Below are the code and all the weights of a small trained network. Each question names an input and a class and asks about switching units off, where a switched-off unit gives its printed mean instead of its output.

import numpy as np


def w(rows, s, z=0):
    codes = np.array(rows[::2]) - 128.0
    scale = np.full(codes.shape[1], s)
    scale[-1] = z or s
    return codes * scale


def f(y):
    return y / 2 * (1 + np.tanh(0.7978845608 * (y + 0.044715 * y**3)))


def log_softmax(a):
    a = a - a.max(-1, keepdims=True)
    return a - np.log(np.exp(a).sum(-1, keepdims=True))


def net(x, mask):
    res = np.array(x, float).reshape(1, 8) / 4 @ E
    y = f(res @ A[0][:, :-1].T + A[0][:, -1])
    res = res + np.where(mask, y, B[0][:, -1]) @ B[0][:, :-1]
    return log_softmax(res[-1] @ U[:, :-1].T + U[:, -1])


A, B = {}, {}
E = w([
[233,124,172,92,242,179,45,188,92],'x0',
[131,136,125,124,126,127,130,130,128],'x1',
[117,113,131,129,127,135,117,128,134],'x2',
[140,168,104,116,120,127,128,137,120],'x3',
[87,113,103,140,172,220,252,218,108],'x4',
[190,48,117,160,4,90,117,203,68],'x5',
[55,135,168,56,182,2,119,195,39],'x6',
[125,198,246,108,38,189,114,89,28],'x7',
],0.008)
A[0] = w([
[193,176,145,110,249,163,23,177,151,101],'N0',
[56,143,137,157,170,60,146,104,53,7],'N1',
[103,167,83,100,87,117,152,122,134,77],'N2',
[64,92,120,123,138,63,101,194,29,91],'N3',
[98,121,115,132,138,174,180,200,123,108],'N4',
[129,93,56,168,170,114,138,188,146,85],'N5',
[97,116,67,157,166,72,112,178,196,64],'N6',
[78,188,95,81,202,131,138,37,146,66],'N7',
[122,127,224,43,82,180,135,86,52,43],'N8',
[42,153,172,73,224,184,129,52,171,19],'N9',
[246,111,113,231,138,184,162,65,164,73],'N10',
[231,77,142,175,114,136,67,243,79,71],'N11',
[191,100,48,163,90,207,143,71,113,94],'N12',
[167,108,139,104,48,3,59,57,180,138],'N13',
[147,64,86,100,1,77,164,163,115,106],'N14',
[94,140,141,109,140,34,187,156,38,85],'N15',
[187,158,128,157,137,68,60,56,133,98],'N16',
[60,187,108,125,95,64,208,81,161,93],'N17',
[172,108,132,197,91,174,133,163,154,96],'N18',
[96,145,131,165,105,94,180,104,136,77],'N19',
[105,104,107,160,140,121,127,103,106,4],'N20',
[82,130,126,137,146,189,177,192,127,25],'N21',
[177,80,68,110,190,66,128,161,189,14],'N22',
[138,115,104,138,147,112,135,162,163,19],'N23',
[192,120,165,87,166,149,104,174,155,103],'N24',
[84,90,101,130,127,195,163,221,117,70],'N25',
[234,88,177,128,205,149,109,156,96,102],'N26',
[103,132,115,57,168,67,99,189,78,84],'N27',
[103,115,160,127,193,56,136,145,63,78],'N28',
[102,136,143,185,137,192,250,166,54,106],'N29',
[51,134,110,155,90,111,136,92,139,46],'N30',
[96,92,67,117,35,105,151,126,114,80],'N31',
[61,106,97,178,94,42,210,51,151,61],'N32',
[174,85,34,125,157,56,114,146,198,114],'N33',
[120,67,90,157,186,99,132,116,167,92],'N34',
[100,173,213,104,90,160,132,128,65,106],'N35',
[142,129,179,180,110,171,142,88,83,102],'N36',
],0.009,0.0027)
B[0] = w([
[64,131,150,181,129,150,140,232,151,235],'N0',
[128,89,103,98,120,191,101,114,166,173],'N1',
[90,112,169,141,126,134,131,144,127,149],'N2',
[193,81,65,65,133,193,112,85,200,209],'N3',
[157,148,249,143,163,90,22,85,122,182],'N4',
[134,171,136,121,98,121,133,75,80,199],'N5',
[108,191,93,126,101,144,109,104,68,205],'N6',
[253,19,141,203,150,123,226,154,93,200],'N7',
[109,200,81,108,51,117,117,75,62,206],'N8',
[211,73,88,155,161,134,228,103,100,212],'N9',
[110,117,42,54,120,164,90,71,201,216],'N10',
[133,57,149,215,143,142,242,152,127,224],'N11',
[118,85,57,26,157,119,131,149,196,200],'N12',
[170,118,180,144,204,77,53,123,122,252],'N13',
[175,63,163,168,168,181,208,150,89,217],'N14',
[159,110,107,72,154,201,114,116,160,203],'N15',
[160,109,208,146,194,72,48,92,146,197],'N16',
[93,127,140,181,126,167,148,215,167,203],'N17',
[193,126,116,92,141,134,145,112,165,175],'N18',
[90,186,146,157,141,138,132,173,145,159],'N19',
[121,131,153,136,107,139,148,104,131,124],'N20',
[129,163,149,146,178,98,42,90,132,175],'N21',
[75,178,74,106,71,82,123,98,72,212],'N22',
[107,158,126,133,134,116,137,78,107,150],'N23',
[55,156,158,153,83,112,144,199,157,177],'N24',
[175,130,214,107,162,91,55,126,124,189],'N25',
[27,147,162,207,113,188,143,254,142,207],'N26',
[129,103,119,82,133,161,112,126,193,205],'N27',
[126,112,49,47,97,140,144,100,198,191],'N28',
[165,140,183,129,186,31,27,103,117,205],'N29',
[51,107,173,165,104,141,109,183,155,168],'N30',
[112,91,153,175,126,175,189,207,132,185],'N31',
[45,140,160,179,110,153,124,159,156,217],'N32',
[121,208,95,114,72,102,134,30,33,231],'N33',
[160,158,107,110,51,114,119,127,82,190],'N34',
[109,192,96,119,33,121,149,100,81,199],'N35',
[113,210,62,78,81,156,141,66,93,165],'N36',
],0.0072,0.012)
U = w([
[23,148,152,185,111,150,121,177,150,154],'0',
[131,126,68,50,121,156,95,94,219,71],'1',
[94,192,95,125,61,108,108,74,7,75],'2',
[155,143,198,148,179,66,17,98,110,66],'3',
[193,93,131,182,140,136,204,127,77,251],'4',
],0.013,0.002)

Each question gives the input, the list of numbers given to net, and the class t.
The units are the neurons (one row each of A and B). Each row of codes is followed by its name. A weight is (code - 128) times the scale printed after its matrix; where a second scale follows, it is the last column's (A, B and U).
mask holds one flag per neuron, in row order. A switched-off neuron (its flag False) gives its mean, the last column of its row in B, instead of its output. The means were averaged over made-up inputs and are rounded, as every weight is.
A unit's drop is (log p(t) with every unit on - log p(t) with that unit switched off) / (log p(t) with every unit on - log p(t) with every unit switched off).
The circuit of an input: a set's keep is (log p(t) with only the set's units on - log p(t) with every unit switched off) / (log p(t) with every unit on - log p(t) with every unit switched off). Starting from the 12 units with the biggest drops (on a tie, the unit counted first), units are removed one at a time, each time the one whose removal leaves the highest keep (on an exact tie, the one counted first), for as long as the keep stays at least 0.8.
circuit, biggest first: the units of the circuit, biggest drop first
top k neurons: the k neurons with the biggest drops, biggest first
drop when u is switched off: that unit's drop, to one decimal
input [-4,5,-7,-3,8,-6,1,7], class 3: circuit, biggest first => N29
input [-5,5,5,1,7,-6,3,-6], class 3: circuit, biggest first => N4; N29
input [7,0,-5,-6,-5,-8,-1,2], class 4: top 2 neurons => N9; N7
input [-5,-5,6,1,-7,-3,-1,2], class 3: top 2 neurons => N13; N16
input [1,5,7,0,-8,-8,7,-8], class 2: top 3 neurons => N33; N22; N6
input [8,7,-4,-2,-8,-5,-6,2], class 0: top 4 neurons => N0; N26; N24; N29
input [-6,1,-4,-4,-7,4,8,-8], class 1: top 4 neurons => N3; N15; N27; N28
input [3,-1,-3,4,8,-3,-7,8], class 2: top 4 neurons => N36; N8; N35; N13
input [-8,5,7,5,2,0,8,4], class 0: top 2 neurons => N17; N32
input [4,-2,-7,4,6,0,5,-7], class 2: top 2 neurons => N22; N33
input [5,8,5,-6,5,-1,6,-5], class 1: top 2 neurons => N3; N28
input [-5,5,2,-1,7,-8,-4,-8], class 2: circuit, biggest first => N6; N33
input [4,6,-1,-7,2,-8,-3,-7], class 4: top 3 neurons => N7; N9; N8
input [5,3,-4,4,-2,-6,1,2], class 4: circuit, biggest first => N9
input [7,-6,-3,-3,7,-1,-1,6], class 0: top 2 neurons => N26; N0
input [-2,8,4,5,-3,-8,7,-1], class 4: top 3 neurons => N7; N9; N10
input [8,-4,-3,-8,5,-8,7,-1], class 0: top 3 neurons => N0; N26; N24
input [-3,6,-5,-5,-5,-7,0,-1], class 4: top 2 neurons => N7; N9
input [8,-2,-7,8,7,5,-6,5], class 0: top 2 neurons => N26; N11
input [-1,-1,6,-3,6,-5,4,4], class 3: circuit, biggest first => N29
input [4,-7,-4,3,7,7,-1,-5], class 3: drop when N4 is switched off => 0.5
input [8,-7,-3,4,-6,-3,-5,8], class 0: drop when N26 is switched off => 0.6
input [-4,1,-1,7,4,-6,-4,1], class 4: drop when N9 is switched off => 0.4
input [-2,-4,7,-1,3,1,-1,2], class 3: drop when N29 is switched off => 0.1
